Here is a tiny trained network, its code and every weight. The questions are about switching its units off for an input and a target symbol, where a switched-off unit gives its printed mean instead of its output.

import numpy as np


def w(rows, s, z=0):
    codes = np.array(rows[::2]) - 128.0
    scale = np.full(codes.shape[1], s)
    scale[-1] = z or s
    return codes * scale


def f(y):
    return np.maximum(y, 0)


def softmax(a):
    e = np.exp(a - a.max(-1, keepdims=True))
    return e / e.sum(-1, keepdims=True)


def log_softmax(a):
    a = a - a.max(-1, keepdims=True)
    return a - np.log(np.exp(a).sum(-1, keepdims=True))


def net(x, mask):
    ids = ['ΔΞΦεμψ'.index(c) for c in x.split()]
    T = len(ids)
    res = E[ids] + P[:T]
    u = 0
    for l in range(2):
        r = res
        for j in range(2):
            rows = slice(4 * j, 4 * j + 4)
            q, k, v = (r @ M[l][rows].T for M in (Q, K, V))
            z = softmax(np.where(np.tri(T) > 0, q @ k.T / 4**0.5, -1e9)) @ v
            o = O[l][rows]
            res = res + np.where(mask[u + j], z, o[:, -1]) @ o[:, :-1]
        u += 2
        y = f(res @ A[l][:, :-1].T + A[l][:, -1])
        res = res + np.where(mask[u : u + 16], y, B[l][:, -1]) @ B[l][:, :-1]
        u += 16
    return log_softmax(res[-1] @ U[:, :-1].T + U[:, -1])


Q, K, V, O, A, B = {}, {}, {}, {}, {}, {}
E = w([
[68,194,144,82,153],'Δ',
[112,103,179,59,34],'Ξ',
[194,173,199,245,124],'Φ',
[96,130,108,187,195],'ε',
[154,101,29,130,137],'μ',
[175,139,137,103,163],'ψ',
],0.011)
P = w([
[100,89,138,133,99],'0',
[139,52,153,138,123],'1',
[123,83,147,137,136],'2',
[122,114,149,135,145],'3',
[131,137,137,123,145],'4',
[138,165,125,113,157],'5',
[142,190,109,102,163],'6',
[147,214,100,96,178],'7',
[159,242,79,75,176],'8',
[164,253,69,65,192],'9',
],0.006)
Q[0] = w([
[109,196,110,163,216],'L0H0',
[157,46,219,67,49],'L0H0',
[131,202,178,100,155],'L0H0',
[80,252,122,173,255],'L0H0',
[195,180,72,205,208],'L0H1',
[129,148,116,179,160],'L0H1',
[144,128,120,80,115],'L0H1',
[96,71,146,178,100],'L0H1',
],0.0064)
K[0] = w([
[244,242,163,187,59],'L0H0',
[95,83,76,61,159],'L0H0',
[168,199,69,120,108],'L0H0',
[222,254,140,211,45],'L0H0',
[69,147,8,3,108],'L0H1',
[131,118,56,93,111],'L0H1',
[124,151,169,136,150],'L0H1',
[164,62,180,144,70],'L0H1',
],0.0057)
V[0] = w([
[176,174,31,97,171],'L0H0',
[34,117,98,47,127],'L0H0',
[191,167,131,198,127],'L0H0',
[233,114,103,97,89],'L0H0',
[176,146,95,66,84],'L0H1',
[126,189,88,145,133],'L0H1',
[230,49,106,254,188],'L0H1',
[102,140,151,197,193],'L0H1',
],0.0063)
O[0] = w([
[186,69,200,109,54,68],'L0H0',
[25,71,197,103,202,9],'L0H0',
[226,185,103,187,48,220],'L0H0',
[254,154,139,35,114,95],'L0H0',
[235,98,199,95,206,100],'L0H1',
[161,103,165,187,70,134],'L0H1',
[159,185,74,74,27,63],'L0H1',
[79,112,56,167,41,160],'L0H1',
],0.0048,0.0012)
A[0] = w([
[180,1,154,168,68,207],'L0N0',
[186,169,48,203,188,124],'L0N1',
[177,34,143,94,132,176],'L0N2',
[115,34,121,101,108,98],'L0N3',
[118,123,148,132,45,182],'L0N4',
[162,195,117,250,143,198],'L0N5',
[57,69,138,165,171,218],'L0N6',
[71,210,148,50,123,136],'L0N7',
[39,163,194,9,90,135],'L0N8',
[93,246,174,129,134,195],'L0N9',
[102,209,226,145,89,204],'L0N10',
[163,155,47,139,228,208],'L0N11',
[196,117,13,154,161,80],'L0N12',
[74,207,154,5,94,169],'L0N13',
[106,213,185,135,124,213],'L0N14',
[188,159,221,164,133,250],'L0N15',
],0.0057,0.0023)
B[0] = w([
[13,127,185,254,126,168],'L0N0',
[182,61,85,65,124,238],'L0N1',
[82,187,116,101,104,163],'L0N2',
[88,119,93,199,93,146],'L0N3',
[135,119,133,145,65,165],'L0N4',
[190,67,159,142,91,254],'L0N5',
[60,113,142,178,176,192],'L0N6',
[164,114,76,120,205,206],'L0N7',
[209,56,66,97,154,227],'L0N8',
[185,114,100,138,177,241],'L0N9',
[202,73,117,150,160,221],'L0N10',
[137,115,59,24,155,251],'L0N11',
[141,50,55,59,142,194],'L0N12',
[213,92,61,98,164,232],'L0N13',
[190,101,115,121,167,228],'L0N14',
[179,128,208,136,159,221],'L0N15',
],0.0064,0.0039)
Q[1] = w([
[102,247,124,174,97],'L1H0',
[171,189,137,187,131],'L1H0',
[43,117,118,109,97],'L1H0',
[120,144,115,193,132],'L1H0',
[87,46,89,128,52],'L1H1',
[218,30,115,58,148],'L1H1',
[143,38,170,113,133],'L1H1',
[170,3,94,94,137],'L1H1',
],0.0064)
K[1] = w([
[2,105,153,76,159],'L1H0',
[89,110,58,44,162],'L1H0',
[95,131,194,139,94],'L1H0',
[100,184,129,99,156],'L1H0',
[164,174,137,161,161],'L1H1',
[218,113,101,54,147],'L1H1',
[168,129,50,104,171],'L1H1',
[227,169,106,86,135],'L1H1',
],0.007)
V[1] = w([
[157,155,164,146,153],'L1H0',
[160,151,145,132,158],'L1H0',
[167,162,254,160,89],'L1H0',
[208,159,196,188,141],'L1H0',
[92,77,62,68,63],'L1H1',
[89,100,232,186,94],'L1H1',
[100,120,214,174,89],'L1H1',
[73,91,149,146,126],'L1H1',
],0.0069)
O[1] = w([
[163,154,120,166,116,137],'L1H0',
[161,186,118,185,76,152],'L1H0',
[211,139,125,200,198,78],'L1H0',
[167,182,147,186,144,171],'L1H0',
[142,2,176,71,139,134],'L1H1',
[182,157,79,66,164,1],'L1H1',
[177,145,83,86,167,11],'L1H1',
[158,121,101,64,89,76],'L1H1',
],0.0066,0.0076)
A[1] = w([
[166,134,185,167,72,93],'L1N0',
[190,137,100,63,123,196],'L1N1',
[89,144,31,69,124,166],'L1N2',
[78,133,206,147,116,189],'L1N3',
[107,184,120,132,71,254],'L1N4',
[94,128,44,144,148,121],'L1N5',
[59,118,216,87,151,144],'L1N6',
[143,135,117,110,160,161],'L1N7',
[109,75,112,142,99,162],'L1N8',
[158,137,3,182,134,79],'L1N9',
[161,138,123,166,108,94],'L1N10',
[123,150,151,169,168,158],'L1N11',
[157,134,86,97,139,136],'L1N12',
[143,140,118,175,115,100],'L1N13',
[158,148,45,159,146,108],'L1N14',
[193,132,130,179,116,56],'L1N15',
],0.0072,0.0059)
B[1] = w([
[97,109,56,116,153,214],'L1N0',
[222,135,98,71,101,242],'L1N1',
[126,147,59,128,140,213],'L1N2',
[72,205,175,137,108,203],'L1N3',
[137,232,107,173,2,205],'L1N4',
[131,166,101,177,174,187],'L1N5',
[92,154,174,95,129,227],'L1N6',
[156,133,135,124,148,188],'L1N7',
[104,108,131,175,107,252],'L1N8',
[127,149,209,91,111,227],'L1N9',
[86,148,109,97,149,202],'L1N10',
[126,123,132,163,142,209],'L1N11',
[212,154,125,114,155,163],'L1N12',
[78,149,131,108,139,188],'L1N13',
[123,119,193,112,113,210],'L1N14',
[80,124,108,66,166,245],'L1N15',
],0.008,0.0038)
U = w([
[49,162,161,212,130,134],'Δ',
[145,69,120,74,241,61],'Ξ',
[136,51,196,90,86,80],'Φ',
[139,255,141,32,95,101],'ε',
[129,118,32,100,88,88],'μ',
[193,126,119,195,120,252],'ψ',
],0.0073,0.003)

Each question gives the input, a string of symbols that net reads in full, and the target symbol t.
The units are the heads (4 rows each of Q, K, V and O) and the neurons (one row each of A and B). Each row of codes is followed by its name. A weight is (code - 128) times the scale printed after its matrix; where a second scale follows, it is the last column's (O, A, B and U).
mask holds one flag per unit, layer by layer, with each layer's heads first. A switched-off unit (its flag False) gives its mean, the last column of its rows in O or B, instead of its output. The means were averaged over made-up inputs and are rounded, as every weight is.
A unit's drop is (log p(t) with every unit on - log p(t) with that unit switched off) / (log p(t) with every unit on - log p(t) with every unit switched off).
The circuit of an input: a set's keep is (log p(t) with only the set's units on - log p(t) with every unit switched off) / (log p(t) with every unit on - log p(t) with every unit switched off). Starting from the 12 units with the biggest drops (on a tie, the unit counted first), units are removed one at a time, each time the one whose removal leaves the highest keep (on an exact tie, the one counted first), for as long as the keep stays at least 0.8.
units of the circuit, in order: the units of the circuit, biggest drop first
unit that matters most: the unit with the biggest drop
top k neurons: the k neurons with the biggest drops, biggest first
k most important neurons of layer l: the k neurons of layer l with the biggest drops, biggest first
heads that matter: for each layer, one digit per head in row order, 1 if its drop is at least 0.15 and else 0, layers parted by /
input ε Δ Δ ψ, target Δ: unit that matters most : L0N8
input ψ Φ Δ Φ Ξ Ξ ψ ψ Ξ Φ, target Ξ: heads that matter : 01 / 00
input ψ Δ ψ Δ Δ Δ ψ, target Δ: heads that matter : 10 / 00
input μ ψ μ ψ μ μ Ξ μ ψ, target Φ: units of the circuit, in order : [L1H1; L1H0; L0N12]
input ε ε ψ, target μ: units of the circuit, in order : [L0H1; L1H0; L1N9]
input ε Ξ Ξ, target Ξ: units of the circuit, in order : [L1H1; L0H0; L1N4]
input ε μ Φ Δ μ ψ ε Φ μ, target ε: heads that matter : 10 / 10
input ε Ξ ψ, target ε: heads that matter : 00 / 01
input Ξ Φ ε ψ Δ μ Δ Ξ, target Δ: units of the circuit, in order : [L1H1; L0H0; L0N11; L1N3]
input Φ Δ Φ ε Ξ μ Δ, target ψ: heads that matter : 10 / 01
input ψ Δ Φ Ξ Ξ, target ψ: heads that matter : 00 / 10
input Ξ ε μ Δ ψ ε μ Δ Δ Δ, target Δ: heads that matter : 00 / 11
input Δ μ Ξ Ξ Ξ, target Ξ: heads that matter : 11 / 01
input Δ ε ε Ξ Δ μ μ ψ μ Ξ, target Φ: heads that matter : 00 / 11
input Φ Φ Φ, target ε: 3 most important neurons of layer 1 : [L1N15; L1N9; L1N10]
input Δ ε Ξ Φ Ξ, target ε: heads that matter : 01 / 11
input Ξ Δ Δ Δ Ξ, target Δ: heads that matter : 01 / 00
input Ξ Δ μ Δ ε, target Δ: 2 most important neurons of layer 0 : [L0N8; L0N13]
input μ Ξ Φ μ ψ μ Φ, target Φ: heads that matter : 00 / 11
input Δ Δ μ, target Δ: top 2 neurons : [L0N8; L0N0]
input ψ Δ Φ μ, target ε: top neuron : [L1N9]
input Φ Δ μ Ξ, target ψ: top neuron : [L0N8]
input Φ Φ ε, target ε: top 2 neurons : [L1N9; L0N15]
input ε Δ ε Ξ ψ Φ Φ, target ε: 2 most important neurons of layer 0 : [L0N1; L0N6]
